Here is a tiny trained network, its code and every weight. The questions are about switching its units off for an input and a target symbol, where a switched-off unit gives its printed mean instead of its output.

import numpy as np


def w(rows, s, z=0):
    codes = np.array(rows[::2]) - 128.0
    scale = np.full(codes.shape[1], s)
    scale[-1] = z or s
    return codes * scale


def norm(h):
    return h / np.sqrt((h * h).mean(-1, keepdims=True) + 1e-5)


def f(y):
    return np.maximum(y, 0)


def softmax(a):
    e = np.exp(a - a.max(-1, keepdims=True))
    return e / e.sum(-1, keepdims=True)


def log_softmax(a):
    a = a - a.max(-1, keepdims=True)
    return a - np.log(np.exp(a).sum(-1, keepdims=True))


def net(x, mask):
    ids = ['ΔΘΛΞΣΩαβγεζημπφψ'.index(c) for c in x.split()]
    T = len(ids)
    res = E[ids] + P[:T]
    u = 0
    for l in range(2):
        r = norm(res)
        for j in range(2):
            rows = slice(3 * j, 3 * j + 3)
            q, k, v = (r @ M[l][rows].T for M in (Q, K, V))
            z = softmax(np.where(np.tri(T) > 0, q @ k.T / 3**0.5, -1e9)) @ v
            o = O[l][rows]
            res = res + np.where(mask[u + j], z, o[:, -1]) @ o[:, :-1]
        u += 2
        y = f(norm(res) @ A[l][:, :-1].T + A[l][:, -1])
        res = res + np.where(mask[u : u + 16], y, B[l][:, -1]) @ B[l][:, :-1]
        u += 16
    return log_softmax(norm(res)[-1] @ U[:, :-1].T + U[:, -1])


Q, K, V, O, A, B = {}, {}, {}, {}, {}, {}
E = w([
[148,147,103,109,114],'Δ',
[143,100,133,127,189],'Θ',
[111,106,93,91,136],'Λ',
[128,154,103,154,119],'Ξ',
[103,128,87,150,123],'Σ',
[145,67,134,60,146],'Ω',
[140,109,155,158,87],'α',
[99,94,141,94,91],'β',
[119,120,102,127,252],'γ',
[128,144,111,66,120],'ε',
[129,139,103,113,114],'ζ',
[159,139,139,116,159],'η',
[128,123,171,117,130],'μ',
[80,137,134,139,167],'π',
[120,126,169,105,132],'φ',
[142,116,156,113,127],'ψ',
],0.018)
P = w([
[160,3,226,143,162],'0',
[100,207,96,34,78],'1',
[88,194,112,61,83],'2',
[107,192,118,58,78],'3',
[80,183,126,79,87],'4',
[95,201,122,77,64],'5',
],0.0031)
Q[0] = w([
[84,154,123,156,158],'0.h0',
[104,24,195,120,115],'0.h0',
[165,107,127,185,77],'0.h0',
[135,161,41,140,144],'0.h1',
[77,87,180,135,128],'0.h1',
[142,113,4,175,120],'0.h1',
],0.011)
K[0] = w([
[73,90,157,201,164],'0.h0',
[218,2,163,132,25],'0.h0',
[138,110,59,171,41],'0.h0',
[58,158,164,97,160],'0.h1',
[240,85,95,108,114],'0.h1',
[62,186,163,140,184],'0.h1',
],0.0074)
V[0] = w([
[171,117,134,31,98],'0.h0',
[158,98,255,100,179],'0.h0',
[60,185,129,222,127],'0.h0',
[49,254,166,97,238],'0.h1',
[28,5,76,61,107],'0.h1',
[248,115,56,203,144],'0.h1',
],0.0036)
O[0] = w([
[148,177,116,253,107,106],'0.h0',
[216,149,201,141,157,181],'0.h0',
[138,109,115,128,189,153],'0.h0',
[138,157,167,51,159,226],'0.h1',
[106,115,116,163,139,254],'0.h1',
[226,156,90,114,128,20],'0.h1',
],0.0067,0.002)
A[0] = w([
[165,147,161,225,89,126],'0.n0',
[123,138,195,95,117,112],'0.n1',
[88,153,77,187,127,62],'0.n2',
[103,153,104,98,68,145],'0.n3',
[182,14,172,116,97,162],'0.n4',
[165,110,176,101,180,191],'0.n5',
[188,90,199,155,147,251],'0.n6',
[90,186,144,103,178,144],'0.n7',
[162,208,105,97,202,94],'0.n8',
[129,167,180,133,2,173],'0.n9',
[71,100,95,20,55,173],'0.n10',
[149,201,135,136,173,182],'0.n11',
[37,172,140,148,184,159],'0.n12',
[97,126,137,170,130,76],'0.n13',
[49,96,162,126,164,44],'0.n14',
[128,117,20,210,137,137],'0.n15',
],0.0063,0.0023)
B[0] = w([
[122,168,82,94,195,149],'0.n0',
[130,93,143,162,79,170],'0.n1',
[153,123,140,126,151,150],'0.n2',
[152,114,80,180,253,171],'0.n3',
[122,185,87,104,87,186],'0.n4',
[109,173,115,147,83,200],'0.n5',
[82,233,96,135,98,191],'0.n6',
[59,139,184,130,111,230],'0.n7',
[71,53,103,118,134,186],'0.n8',
[105,172,142,172,194,173],'0.n9',
[97,174,155,189,104,241],'0.n10',
[90,131,73,75,114,182],'0.n11',
[161,156,143,61,103,253],'0.n12',
[137,124,106,127,158,139],'0.n13',
[207,116,120,64,88,196],'0.n14',
[126,142,159,77,130,157],'0.n15',
],0.0052,0.0054)
Q[1] = w([
[68,156,131,119,169],'1.h0',
[118,139,88,120,190],'1.h0',
[74,246,116,100,103],'1.h0',
[76,194,143,101,142],'1.h1',
[122,136,201,124,120],'1.h1',
[179,115,125,189,145],'1.h1',
],0.014)
K[1] = w([
[134,125,247,174,199],'1.h0',
[85,132,178,59,69],'1.h0',
[192,95,254,146,167],'1.h0',
[222,17,149,157,92],'1.h1',
[218,58,106,136,210],'1.h1',
[61,173,133,54,144],'1.h1',
],0.0077)
V[1] = w([
[78,81,103,75,218],'1.h0',
[127,111,16,174,123],'1.h0',
[70,110,126,130,104],'1.h0',
[77,99,164,203,141],'1.h1',
[116,113,120,153,254],'1.h1',
[188,190,193,173,129],'1.h1',
],0.0088)
O[1] = w([
[151,20,111,89,153,197],'1.h0',
[137,112,44,202,171,1],'1.h0',
[91,85,131,160,59,152],'1.h0',
[75,77,186,247,159,82],'1.h1',
[123,149,129,112,251,93],'1.h1',
[254,70,180,148,132,106],'1.h1',
],0.0077,0.0056)
A[1] = w([
[211,163,32,253,86,61],'1.n0',
[175,98,211,143,146,193],'1.n1',
[85,156,149,84,76,154],'1.n2',
[59,88,205,16,144,149],'1.n3',
[82,51,176,48,141,1],'1.n4',
[140,77,57,169,157,148],'1.n5',
[196,107,205,230,212,109],'1.n6',
[195,113,110,112,71,63],'1.n7',
[176,87,103,125,25,60],'1.n8',
[72,209,144,108,134,113],'1.n9',
[154,203,79,180,105,188],'1.n10',
[180,50,142,112,224,77],'1.n11',
[198,82,101,224,82,135],'1.n12',
[159,3,154,79,103,102],'1.n13',
[175,47,158,208,198,73],'1.n14',
[88,176,169,122,85,161],'1.n15',
],0.0064,0.003)
B[1] = w([
[177,2,159,94,121,142],'1.n0',
[72,127,176,134,144,158],'1.n1',
[170,131,121,173,149,211],'1.n2',
[158,51,121,160,120,255],'1.n3',
[146,154,100,160,94,183],'1.n4',
[97,190,139,51,83,137],'1.n5',
[116,168,140,95,163,139],'1.n6',
[167,72,117,94,138,139],'1.n7',
[116,79,81,129,154,147],'1.n8',
[152,100,158,150,120,180],'1.n9',
[152,161,64,174,130,163],'1.n10',
[92,70,111,130,156,143],'1.n11',
[117,54,130,178,156,135],'1.n12',
[188,140,101,177,138,162],'1.n13',
[88,124,117,90,116,132],'1.n14',
[147,105,153,112,169,195],'1.n15',
],0.008,0.0083)
U = w([
[235,122,62,148,175,25],'Δ',
[194,172,139,75,225,63],'Θ',
[32,148,107,144,93,101],'Λ',
[107,197,52,46,129,163],'Ξ',
[44,143,102,131,151,65],'Σ',
[164,136,82,143,8,141],'Ω',
[178,123,123,230,139,128],'α',
[67,126,144,217,90,95],'β',
[127,100,97,88,213,38],'γ',
[87,161,160,177,195,128],'ε',
[126,93,67,206,219,137],'ζ',
[193,197,147,78,128,47],'η',
[131,203,188,138,116,138],'μ',
[107,61,185,56,111,253],'π',
[110,193,193,125,104,112],'φ',
[158,186,154,154,126,151],'ψ',
],0.014,0.0043)

Each question gives the input, a string of symbols that net reads in full, and the target symbol t.
The units are the heads (3 rows each of Q, K, V and O) and the neurons (one row each of A and B). Each row of codes is followed by its name. A weight is (code - 128) times the scale printed after its matrix; where a second scale follows, it is the last column's (O, A, B and U).
mask holds one flag per unit, layer by layer, with each layer's heads first. A switched-off unit (its flag False) gives its mean, the last column of its rows in O or B, instead of its output. The means were averaged over made-up inputs and are rounded, as every weight is.
A unit's drop is (log p(t) with every unit on - log p(t) with that unit switched off) / (log p(t) with every unit on - log p(t) with every unit switched off).
The circuit of an input: a set's keep is (log p(t) with only the set's units on - log p(t) with every unit switched off) / (log p(t) with every unit on - log p(t) with every unit switched off). Starting from the 12 units with the biggest drops (on a tie, the unit counted first), units are removed one at a time, each time the one whose removal leaves the highest keep (on an exact tie, the one counted first), for as long as the keep stays at least 0.8.
circuit, biggest first: the units of the circuit, biggest drop first
top k neurons in layer l: the k neurons of layer l with the biggest drops, biggest first
heads that matter: for each layer, one digit per head in row order, 1 if its drop is at least 0.15 and else 0, layers parted by /
input Ξ γ π π Ξ ζ, target Ξ: circuit, biggest first	(1.h1 0.h0)
input ζ Ξ μ π π Δ, target π: top 2 neurons in layer 0	(0.n0 0.n6)
input Θ ζ π η Θ, target Θ: circuit, biggest first	(0.h0 0.h1 0.n6)
input Ξ Ξ Σ, target Ξ: circuit, biggest first	(0.h1 1.h1 0.h0)
input Λ ψ γ π Ξ, target Λ: circuit, biggest first	(1.h1 0.h1)
input Ξ π π π Σ, target Ξ: circuit, biggest first	(1.h1 0.h0 0.h1)
input Δ Θ Ξ, target Δ: heads that matter	11 / 01
input Ω Ξ ζ η, target Ω: circuit, biggest first	(1.h1 0.h0 0.n4)
input Ω Δ Ω ε, target Ω: circuit, biggest first	(0.h0 0.h1)
input Ξ Ξ π, target Ξ: circuit, biggest first	(1.h1 0.h1 0.h0)
input Θ ψ Ξ π Σ, target Θ: circuit, biggest first	(1.h1 0.h1)
input Ξ π Λ Ξ Ξ η, target Ξ: circuit, biggest first	(1.h1 0.h0)
input Ξ Ω η π, target Ξ: circuit, biggest first	(1.h1)
input π Λ Λ Ξ π γ, target π: heads that matter	00 / 10
input π Ω Ξ Ω Θ, target Ω: circuit, biggest first	(1.h1 0.h0 0.n5)
input Ω Θ φ Ξ ψ, target Ω: circuit, biggest first	(1.h1 0.n4 0.h0)
input Θ ψ π, target Θ: circuit, biggest first	(1.h1 0.h0)
input γ π η, target γ: top neuron in layer 0	(0.n8)
input Ξ Ω Ξ Θ, target Ξ: heads that matter	01 / 01
input π Ξ α Ω Σ, target π: circuit, biggest first	(1.h0 0.h1)
input Ξ Ω Ξ π Ω, target Ξ: heads that matter	01 / 01
input Ω π π Θ, target Ω: heads that matter	10 / 01
input Δ ζ Θ, target Δ: heads that matter	11 / 11
input π π Λ Ξ Σ, target π: heads that matter	00 / 00
input Ξ Δ ε η β Ξ, target Ξ: top neuron in layer 1	(1.n3)
input ε Ξ π Δ, target ε: heads that matter	11 / 01
input Ω Ξ Ξ π, target Ω: heads that matter	10 / 01
input Θ π Λ, target Θ: heads that matter	11 / 11
input Ω φ ζ Θ Ω μ, target Ω: heads that matter	11 / 01
input Ξ Ξ Ξ Δ ε, target Ξ: top neuron in layer 1	(1.n3)
